Below are the code and all the weights of a small trained network. Each question names an input and a target symbol and asks about switching units off, where a switched-off unit gives its printed mean instead of its output.

import numpy as np


def w(rows, s, z=0):
    codes = np.array(rows[::2]) - 128.0
    scale = np.full(codes.shape[1], s)
    scale[-1] = z or s
    return codes * scale


def f(y):
    return np.maximum(y, 0)


def softmax(a):
    e = np.exp(a - a.max(-1, keepdims=True))
    return e / e.sum(-1, keepdims=True)


def log_softmax(a):
    a = a - a.max(-1, keepdims=True)
    return a - np.log(np.exp(a).sum(-1, keepdims=True))


def net(x, mask):
    ids = ['ΘΣΦΩβγεηλμξπτψ'.index(c) for c in x.split()]
    T = len(ids)
    res = E[ids] + P[:T]
    u = 0
    for l in range(2):
        q, k, v = (res @ M[l].T for M in (Q, K, V))
        z = softmax(np.where(np.tri(T) > 0, q @ k.T / 4**0.5, -1e9)) @ v
        res = res + np.where(mask[u], z, O[l][:, -1]) @ O[l][:, :-1]
        u += 1
        y = f(res @ A[l][:, :-1].T + A[l][:, -1])
        res = res + np.where(mask[u : u + 4], y, B[l][:, -1]) @ B[l][:, :-1]
        u += 4
    return log_softmax(res[-1] @ U[:, :-1].T + U[:, -1])


Q, K, V, O, A, B = {}, {}, {}, {}, {}, {}
E = w([
[40,126,122,107],'Θ',
[52,127,86,93],'Σ',
[128,121,253,46],'Φ',
[138,39,193,116],'Ω',
[125,155,118,154],'β',
[117,159,140,154],'γ',
[97,94,50,136],'ε',
[64,131,60,62],'η',
[123,197,103,120],'λ',
[146,71,143,107],'μ',
[68,96,127,145],'ξ',
[89,197,156,125],'π',
[162,111,93,113],'τ',
[106,167,165,177],'ψ',
],0.018)
P = w([
[140,95,119,2],'0',
[121,108,123,185],'1',
[116,122,150,188],'2',
[117,128,149,174],'3',
[104,148,157,165],'4',
[105,159,154,145],'5',
[106,178,149,139],'6',
],0.0078)
Q[0] = w([
[171,135,165,113],'0.h1',
[138,186,162,249],'0.h1',
[37,100,74,157],'0.h1',
[214,162,125,84],'0.h1',
],0.014)
K[0] = w([
[151,153,142,93],'0.h1',
[194,115,151,253],'0.h1',
[51,104,104,166],'0.h1',
[203,84,127,89],'0.h1',
],0.016)
V[0] = w([
[73,12,165,177],'0.h1',
[133,133,115,182],'0.h1',
[238,40,97,127],'0.h1',
[2,103,192,104],'0.h1',
],0.0056)
O[0] = w([
[47,165,111,171,153],'0.h1',
[138,137,23,109,100],'0.h1',
[57,207,254,75,25],'0.h1',
[114,67,124,244,253],'0.h1',
],0.0059,0.0044)
A[0] = w([
[91,110,143,228,94],'0.n1',
[90,67,100,159,175],'0.n2',
[245,90,174,189,238],'0.n3',
[135,181,142,132,4],'0.n4',
],0.012,0.003)
B[0] = w([
[141,134,110,54,232],'0.n1',
[73,145,85,129,255],'0.n2',
[113,248,113,140,201],'0.n3',
[103,120,76,148,131],'0.n4',
],0.012,0.0076)
Q[1] = w([
[149,114,205,97],'1.h1',
[162,195,197,136],'1.h1',
[85,71,118,107],'1.h1',
[114,251,92,105],'1.h1',
],0.019)
K[1] = w([
[63,188,151,94],'1.h1',
[142,149,174,39],'1.h1',
[86,125,73,187],'1.h1',
[153,6,165,86],'1.h1',
],0.017)
V[1] = w([
[86,182,140,191],'1.h1',
[203,66,93,24],'1.h1',
[31,10,169,144],'1.h1',
[85,226,40,125],'1.h1',
],0.011)
O[1] = w([
[177,121,98,57,123],'1.h1',
[48,153,165,229,139],'1.h1',
[238,34,140,178,215],'1.h1',
[134,248,7,129,252],'1.h1',
],0.011,0.012)
A[1] = w([
[82,134,46,77,115],'1.n1',
[10,51,134,168,4],'1.n2',
[27,69,39,162,135],'1.n3',
[136,165,102,125,122],'1.n4',
],0.011,0.0034)
B[1] = w([
[109,18,150,157,251],'1.n1',
[117,30,66,123,151],'1.n2',
[157,193,252,45,231],'1.n3',
[145,135,94,145,200],'1.n4',
],0.013,0.023)
U = w([
[127,147,142,162,40],'Θ',
[121,170,141,143,90],'Σ',
[148,167,103,157,133],'Φ',
[188,168,89,139,39],'Ω',
[179,232,205,191,105],'β',
[178,162,116,142,97],'γ',
[216,126,185,140,146],'ε',
[165,171,199,31,224],'η',
[69,144,143,109,214],'λ',
[114,121,149,202,1],'μ',
[116,162,130,142,123],'ξ',
[130,177,117,145,115],'π',
[52,136,2,73,164],'τ',
[69,179,151,126,70],'ψ',
],0.006,0.0025)

Each question gives the input, a string of symbols that net reads in full, and the target symbol t.
The units are the heads (4 rows each of Q, K, V and O) and the neurons (one row each of A and B). Each row of codes is followed by its name. A weight is (code - 128) times the scale printed after its matrix; where a second scale follows, it is the last column's (O, A, B and U).
mask holds one flag per unit, layer by layer, with each layer's heads first. A switched-off unit (its flag False) gives its mean, the last column of its rows in O or B, instead of its output. The means were averaged over made-up inputs and are rounded, as every weight is.
A unit's drop is (log p(t) with every unit on - log p(t) with that unit switched off) / (log p(t) with every unit on - log p(t) with every unit switched off).
The circuit of an input: a set's keep is (log p(t) with only the set's units on - log p(t) with every unit switched off) / (log p(t) with every unit on - log p(t) with every unit switched off). Starting from all 10 units, units are removed one at a time, each time the one whose removal leaves the highest keep (on an exact tie, the one counted first), for as long as the keep stays at least 0.8.
circuit, biggest first: the units of the circuit, biggest drop first
most important unit: the unit with the biggest drop
top k neurons: the k neurons with the biggest drops, biggest first
top k neurons in layer l: the k neurons of layer l with the biggest drops, biggest first
input η Θ ξ ε λ, target β: top 2 neurons in layer 0 : 0.n3; 0.n2
input Ω Θ ψ Σ τ, target ε: most important unit : 0.h1
input Σ τ ξ λ ε, target η: top 3 neurons : 1.n3; 0.n1; 1.n2
input ψ Ω ψ ψ, target τ: circuit, biggest first : 0.n3; 1.n3; 1.h1
input μ η μ η μ, target μ: top 2 neurons in layer 1 : 1.n3; 1.n2
input ψ β λ η Σ η π, target τ: circuit, biggest first : 1.n3; 1.h1
input ψ Ω ψ Θ, target η: circuit, biggest first : 1.n3; 0.h1
input η η ψ Ω, target β: circuit, biggest first : 0.n3; 1.h1
input Ω η η λ, target ε: top 3 neurons in layer 0 : 0.n1; 0.n2; 0.n3
input Ω Ω η η ψ, target ε: top 2 neurons : 0.n1; 1.n3
input η Ω η Θ ε π, target β: top 2 neurons : 0.n3; 1.n1
input ψ ε Ω τ, target τ: top 2 neurons : 0.n3; 1.n3
input β ε η ξ, target η: top 2 neurons : 1.n3; 0.n3
input ψ Θ η Θ Ω ψ, target τ: top 3 neurons : 0.n3; 1.n3; 0.n2
input ψ Ω ψ λ, target τ: top 2 neurons in layer 0 : 0.n3; 0.n1
input ψ τ β γ, target τ: circuit, biggest first : 1.n3; 1.h1; 0.n3
input ψ Σ η τ, target τ: top 3 neurons : 1.n3; 0.n2; 0.n3
input τ μ Θ Φ ε γ, target λ: top 3 neurons : 1.n2; 0.n3; 0.n2
input ψ μ μ π, target τ: top 2 neurons : 1.n3; 0.n3
input ψ τ η μ η τ ξ, target η: top 4 neurons : 1.n3; 0.n1; 0.n2; 1.n2
input ψ Θ γ ξ Σ λ, target τ: circuit, biggest first : 1.n3; 1.h1
input η Ω μ, target β: circuit, biggest first : 1.h1; 0.n3; 1.n1
input τ η Θ Σ λ, target λ: top 2 neurons : 1.n2; 0.n2
input μ μ η ψ ξ Ω, target μ: top 2 neurons : 0.n3; 1.n3
input μ ψ η ξ μ ψ ψ, target μ: top neuron : 0.n3
